Below are the code and all the weights of a small trained network. Each question names an input and a class and asks about switching units off, where a switched-off unit gives its printed mean instead of its output.

import numpy as np


def w(rows, s, z=0):
    codes = np.array(rows[::2]) - 128.0
    scale = np.full(codes.shape[1], s)
    scale[-1] = z or s
    return codes * scale


def f(y):
    return y / 2 * (1 + np.tanh(0.7978845608 * (y + 0.044715 * y**3)))


def log_softmax(a):
    a = a - a.max(-1, keepdims=True)
    return a - np.log(np.exp(a).sum(-1, keepdims=True))


def net(x, mask):
    res = np.array(x, float).reshape(1, 7) / 4 @ E
    y = f(res @ A[0][:, :-1].T + A[0][:, -1])
    res = res + np.where(mask, y, B[0][:, -1]) @ B[0][:, :-1]
    return log_softmax(res[-1] @ U[:, :-1].T + U[:, -1])


A, B = {}, {}
E = w([
[252,60,207,138],'x0',
[146,203,178,27],'x1',
[202,23,78,63],'x2',
[154,178,33,58],'x3',
[162,140,175,55],'x4',
[126,181,97,127],'x5',
[226,190,90,169],'x6',
],0.0043)
A[0] = w([
[81,190,78,143,177],'N0',
[107,136,102,237,233],'N1',
[160,137,114,98,119],'N2',
[155,136,130,155,174],'N3',
[129,130,118,137,134],'N4',
[120,137,157,209,200],'N5',
[164,134,138,192,217],'N6',
[147,49,113,126,221],'N7',
[74,187,91,177,225],'N8',
[116,120,103,137,91],'N9',
[196,136,80,88,18],'N10',
[135,127,125,169,219],'N11',
[150,44,134,148,173],'N12',
[45,106,137,64,142],'N13',
[123,119,120,117,125],'N14',
[134,142,251,99,149],'N15',
[175,210,78,26,102],'N16',
[183,64,193,128,85],'N17',
[135,113,162,132,126],'N18',
[218,141,102,104,112],'N19',
[77,69,102,82,100],'N20',
[132,71,112,114,174],'N21',
[116,152,98,141,114],'N22',
[183,136,118,116,178],'N23',
[88,167,125,110,254],'N24',
[124,128,97,168,182],'N25',
[127,128,132,167,201],'N26',
[150,103,157,133,188],'N27',
[93,92,113,93,100],'N28',
[100,181,125,117,173],'N29',
[117,191,155,104,116],'N30',
[132,144,150,132,150],'N31',
[70,75,103,84,141],'N32',
[100,172,128,113,190],'N33',
],0.012,0.0015)
B[0] = w([
[73,144,186,143,233],'N0',
[80,56,133,191,247],'N1',
[163,137,121,100,147],'N2',
[128,105,108,128,149],'N3',
[124,122,128,129,132],'N4',
[122,56,116,145,204],'N5',
[121,77,98,146,185],'N6',
[160,150,177,180,197],'N7',
[79,136,176,200,253],'N8',
[113,126,129,136,132],'N9',
[184,112,98,59,175],'N10',
[118,95,124,144,163],'N11',
[157,129,193,178,199],'N12',
[100,153,44,147,191],'N13',
[134,137,128,135,129],'N14',
[66,76,117,3,205],'N15',
[206,216,168,67,252],'N16',
[134,96,228,107,204],'N17',
[127,110,145,105,138],'N18',
[197,111,84,91,195],'N19',
[145,168,88,185,167],'N20',
[151,152,149,165,163],'N21',
[105,128,147,126,151],'N22',
[170,112,111,100,166],'N23',
[87,160,120,162,196],'N24',
[100,98,134,136,165],'N25',
[117,99,125,144,159],'N26',
[137,103,160,116,156],'N27',
[135,154,97,152,144],'N28',
[95,170,135,157,184],'N29',
[98,188,119,119,177],'N30',
[113,125,114,112,138],'N31',
[141,159,87,190,174],'N32',
[94,165,126,152,178],'N33',
],0.031,0.0045)
U = w([
[192,108,212,137,174],'0',
[84,79,149,10,102],'1',
[148,64,108,33,191],'2',
[70,150,170,129,179],'3',
[250,156,98,43,124],'4',
[124,170,1,153,160],'5',
[125,25,124,151,74],'6',
[110,209,157,76,4],'7',
],0.0054,0.0021)

Each question gives the input, the list of numbers given to net, and the class t.
The units are the neurons (one row each of A and B). Each row of codes is followed by its name. A weight is (code - 128) times the scale printed after its matrix; where a second scale follows, it is the last column's (A, B and U).
mask holds one flag per neuron, in row order. A switched-off neuron (its flag False) gives its mean, the last column of its row in B, instead of its output. The means were averaged over made-up inputs and are rounded, as every weight is.
A unit's drop is (log p(t) with every unit on - log p(t) with that unit switched off) / (log p(t) with every unit on - log p(t) with every unit switched off).
The circuit of an input: a set's keep is (log p(t) with only the set's units on - log p(t) with every unit switched off) / (log p(t) with every unit on - log p(t) with every unit switched off). Starting from the 12 units with the biggest drops (on a tie, the unit counted first), units are removed one at a time, each time the one whose removal leaves the highest keep (on an exact tie, the one counted first), for as long as the keep stays at least 0.8.
units of the circuit, in order: the units of the circuit, biggest drop first
top k neurons: the k neurons with the biggest drops, biggest first
drop of u: that unit's drop, to one decimal
input [3,5,-7,-7,5,6,3], class 1: units of the circuit, in order -> N15
input [3,-7,-6,4,8,-6,-8], class 5: units of the circuit, in order -> N13; N0
input [1,-7,2,4,3,-7,-8], class 5: units of the circuit, in order -> N20; N32
input [5,-7,-5,-4,6,-8,-5], class 1: top 3 neurons -> N15; N8; N17
input [5,-4,-2,-4,6,4,3], class 1: units of the circuit, in order -> N15; N8
input [3,-8,-5,6,-3,6,-1], class 6: units of the circuit, in order -> N1; N16
input [-3,-5,-1,-3,-8,-6,-8], class 6: top 2 neurons -> N1; N5
input [7,5,-7,-3,-8,4,0], class 6: units of the circuit, in order -> N16; N5
input [8,0,0,3,3,3,-7], class 1: top 4 neurons -> N15; N16; N17; N8
input [-4,-5,8,-8,0,1,-2], class 0: top 2 neurons -> N12; N7
input [-2,-5,-4,5,2,-7,3], class 6: top 3 neurons -> N16; N30; N1
input [1,7,-6,7,6,1,-8], class 7: drop of N16 -> 0.3
input [-6,1,6,-4,4,6,4], class 4: drop of N16 -> 0.1
input [8,7,7,-5,-7,-2,8], class 2: units of the circuit, in order -> N19
input [-3,6,-2,6,5,2,-2], class 7: drop of N16 -> 0.2
